Below is a small trained network, with its code and all its weights. Each question gives an input and a class and asks what happens when units are switched off, that is, made to give their printed mean instead of their output.

import numpy as np


def w(rows, s, z=0):
    codes = np.array(rows[::2]) - 128.0
    scale = np.full(codes.shape[1], s)
    scale[-1] = z or s
    return codes * scale


def norm(h):
    return h / np.sqrt((h * h).mean(-1, keepdims=True) + 1e-5)


def f(y):
    return y / 2 * (1 + np.tanh(0.7978845608 * (y + 0.044715 * y**3)))


def log_softmax(a):
    a = a - a.max(-1, keepdims=True)
    return a - np.log(np.exp(a).sum(-1, keepdims=True))


def net(x, mask):
    res = np.array(x, float).reshape(1, 8) / 4 @ E
    u = 0
    for l in range(4):
        y = f(norm(res) @ A[l][:, :-1].T + A[l][:, -1])
        res = res + np.where(mask[u : u + 5], y, B[l][:, -1]) @ B[l][:, :-1]
        u += 5
    return log_softmax(norm(res)[-1] @ U[:, :-1].T + U[:, -1])


A, B = {}, {}
E = w([
[41,84,3,147,138,169,49],'x0',
[190,26,119,59,94,102,156],'x1',
[159,142,190,55,154,236,86],'x2',
[138,114,10,182,207,132,76],'x3',
[60,67,121,85,234,128,175],'x4',
[130,54,152,175,77,150,135],'x5',
[85,77,120,122,97,33,107],'x6',
[129,144,171,147,111,60,43],'x7',
],0.00064)
A[0] = w([
[244,11,238,66,83,246,225,42],'0.n0',
[187,139,230,36,70,8,148,108],'0.n1',
[255,198,103,183,155,178,71,198],'0.n2',
[93,162,33,195,133,23,38,1],'0.n3',
[106,104,146,146,117,152,132,212],'0.n4',
],0.0018,0.00082)
B[0] = w([
[112,157,107,164,103,58,39,253],'0.n0',
[110,75,48,99,197,119,138,211],'0.n1',
[125,135,103,2,160,131,158,228],'0.n2',
[32,151,167,227,71,130,67,133],'0.n3',
[136,129,119,82,118,127,115,183],'0.n4',
],0.002,0.00072)
A[1] = w([
[64,43,12,147,212,226,109,253],'1.n0',
[102,211,114,68,251,241,178,42],'1.n1',
[162,42,124,138,66,100,122,74],'1.n2',
[147,172,141,141,81,208,52,205],'1.n3',
[114,224,181,211,101,117,220,201],'1.n4',
],0.0024,0.00069)
B[1] = w([
[226,123,46,14,155,5,203,254],'1.n0',
[154,100,151,143,13,126,109,202],'1.n1',
[160,85,100,138,100,155,89,139],'1.n2',
[106,169,159,113,151,170,157,180],'1.n3',
[187,80,39,61,160,141,115,156],'1.n4',
],0.0023,0.0015)
A[2] = w([
[124,87,135,81,145,109,51,125],'2.n0',
[107,91,212,88,161,74,136,136],'2.n1',
[74,41,133,227,21,97,81,141],'2.n2',
[152,57,113,254,48,110,71,101],'2.n3',
[130,71,215,113,230,73,242,9],'2.n4',
],0.0027,0.0011)
B[2] = w([
[169,179,96,128,119,135,219,252],'2.n0',
[175,185,67,158,136,181,166,254],'2.n1',
[225,78,183,135,71,105,98,153],'2.n2',
[162,98,249,177,67,133,71,99],'2.n3',
[198,207,137,188,182,241,196,215],'2.n4',
],0.0021,0.0004)
A[3] = w([
[52,208,201,128,110,252,32,126],'3.n0',
[219,119,250,41,72,188,152,128],'3.n1',
[198,152,66,44,120,96,147,191],'3.n2',
[50,158,61,174,202,16,90,8],'3.n3',
[31,208,117,86,212,141,166,87],'3.n4',
],0.0028,0.0016)
B[3] = w([
[48,148,182,10,49,214,193,162],'3.n0',
[59,116,71,162,133,80,89,203],'3.n1',
[140,22,72,42,203,110,210,254],'3.n2',
[2,224,132,215,147,152,24,133],'3.n3',
[131,76,145,175,74,85,49,162],'3.n4',
],0.0025,0.0026)
U = w([
[246,242,246,254,246,240,235,2],'0',
[9,248,247,11,13,246,126,153],'1',
[8,241,11,248,247,8,9,18],'2',
[247,12,5,5,246,25,248,253],'3',
[246,8,246,247,7,8,8,126],'4',
],0.0039,0.0037)

Each question gives the input, the list of numbers given to net, and the class t.
The units are the neurons (one row each of A and B). Each row of codes is followed by its name. A weight is (code - 128) times the scale printed after its matrix; where a second scale follows, it is the last column's (A, B and U).
mask holds one flag per neuron, layer by layer. A switched-off neuron (its flag False) gives its mean, the last column of its row in B, instead of its output. The means were averaged over made-up inputs and are rounded, as every weight is.
A unit's drop is (log p(t) with every unit on - log p(t) with that unit switched off) / (log p(t) with every unit on - log p(t) with every unit switched off).
The circuit of an input: a set's keep is (log p(t) with only the set's units on - log p(t) with every unit switched off) / (log p(t) with every unit on - log p(t) with every unit switched off). Starting from the 12 units with the biggest drops (on a tie, the unit counted first), units are removed one at a time, each time the one whose removal leaves the highest keep (on an exact tie, the one counted first), for as long as the keep stays at least 0.8.
units of the circuit, in order: the units of the circuit, biggest drop first
k most important neurons: the k neurons with the biggest drops, biggest first
k most important neurons of layer l: the k neurons of layer l with the biggest drops, biggest first
drop of u: that unit's drop, to one decimal
input [-2,2,-6,5,1,-8,7,-1], class 2: 3 most important neurons	[3.n3 0.n3 1.n1]
input [-2,-3,7,2,-5,-1,-3,1], class 1: units of the circuit, in order	[1.n0 3.n0]
input [0,-6,5,1,-7,-1,4,7], class 1: units of the circuit, in order	[3.n0]
input [3,-8,1,0,-1,6,6,2], class 1: units of the circuit, in order	[3.n0 1.n3 0.n1]
input [-1,5,-7,-5,-1,1,-4,7], class 4: 3 most important neurons	[1.n0 2.n3 3.n2]
input [-5,-2,0,-6,2,-8,8,1], class 0: 4 most important neurons	[2.n4 1.n0 0.n2 2.n1]
input [-4,-4,-3,4,-7,-8,0,8], class 1: units of the circuit, in order	[1.n0 0.n3 3.n0]
input [-8,-3,-8,-6,5,1,-5,-2], class 0: 3 most important neurons	[2.n4 1.n0 3.n2]
input [0,5,-8,-3,-3,3,5,-7], class 4: 2 most important neurons	[1.n0 2.n3]
input [-1,7,1,2,-2,5,5,1], class 4: units of the circuit, in order	[2.n3 1.n0]
input [0,-3,-5,1,-1,-2,6,0], class 4: 2 most important neurons	[0.n3 2.n2]
input [1,8,-1,4,-5,-3,5,1], class 4: units of the circuit, in order	[0.n3 2.n3 1.n0]
input [8,7,6,-5,-5,1,-6,3], class 1: 3 most important neurons	[1.n0 3.n0 1.n4]
input [-3,-6,2,1,-4,-3,6,1], class 1: units of the circuit, in order	[1.n0 3.n0]
input [5,0,-3,-8,-1,-6,-4,8], class 1: units of the circuit, in order	[1.n0]
input [-6,0,6,-2,5,8,3,-3], class 0: 2 most important neurons of layer 1	[1.n1 1.n0]
input [-8,-2,-8,-4,4,3,-4,4], class 0: units of the circuit, in order	[2.n4 1.n0]
input [-6,-2,-3,3,-8,2,8,-3], class 4: 2 most important neurons	[1.n0 2.n3]
input [3,1,-7,2,-2,-3,4,4], class 4: 2 most important neurons of layer 2	[2.n2 2.n3]
input [4,4,-2,5,2,-5,1,4], class 2: units of the circuit, in order	[3.n3]
input [5,1,-4,-4,3,-2,1,4], class 2: 2 most important neurons of layer 0	[0.n0 0.n3]
input [-6,5,6,-1,1,8,2,-6], class 4: 2 most important neurons	[0.n0 1.n0]
input [1,-7,1,-5,4,-3,4,5], class 1: 2 most important neurons	[1.n0 3.n0]
input [4,3,2,-7,2,7,5,5], class 4: drop of 3.n3	0.0
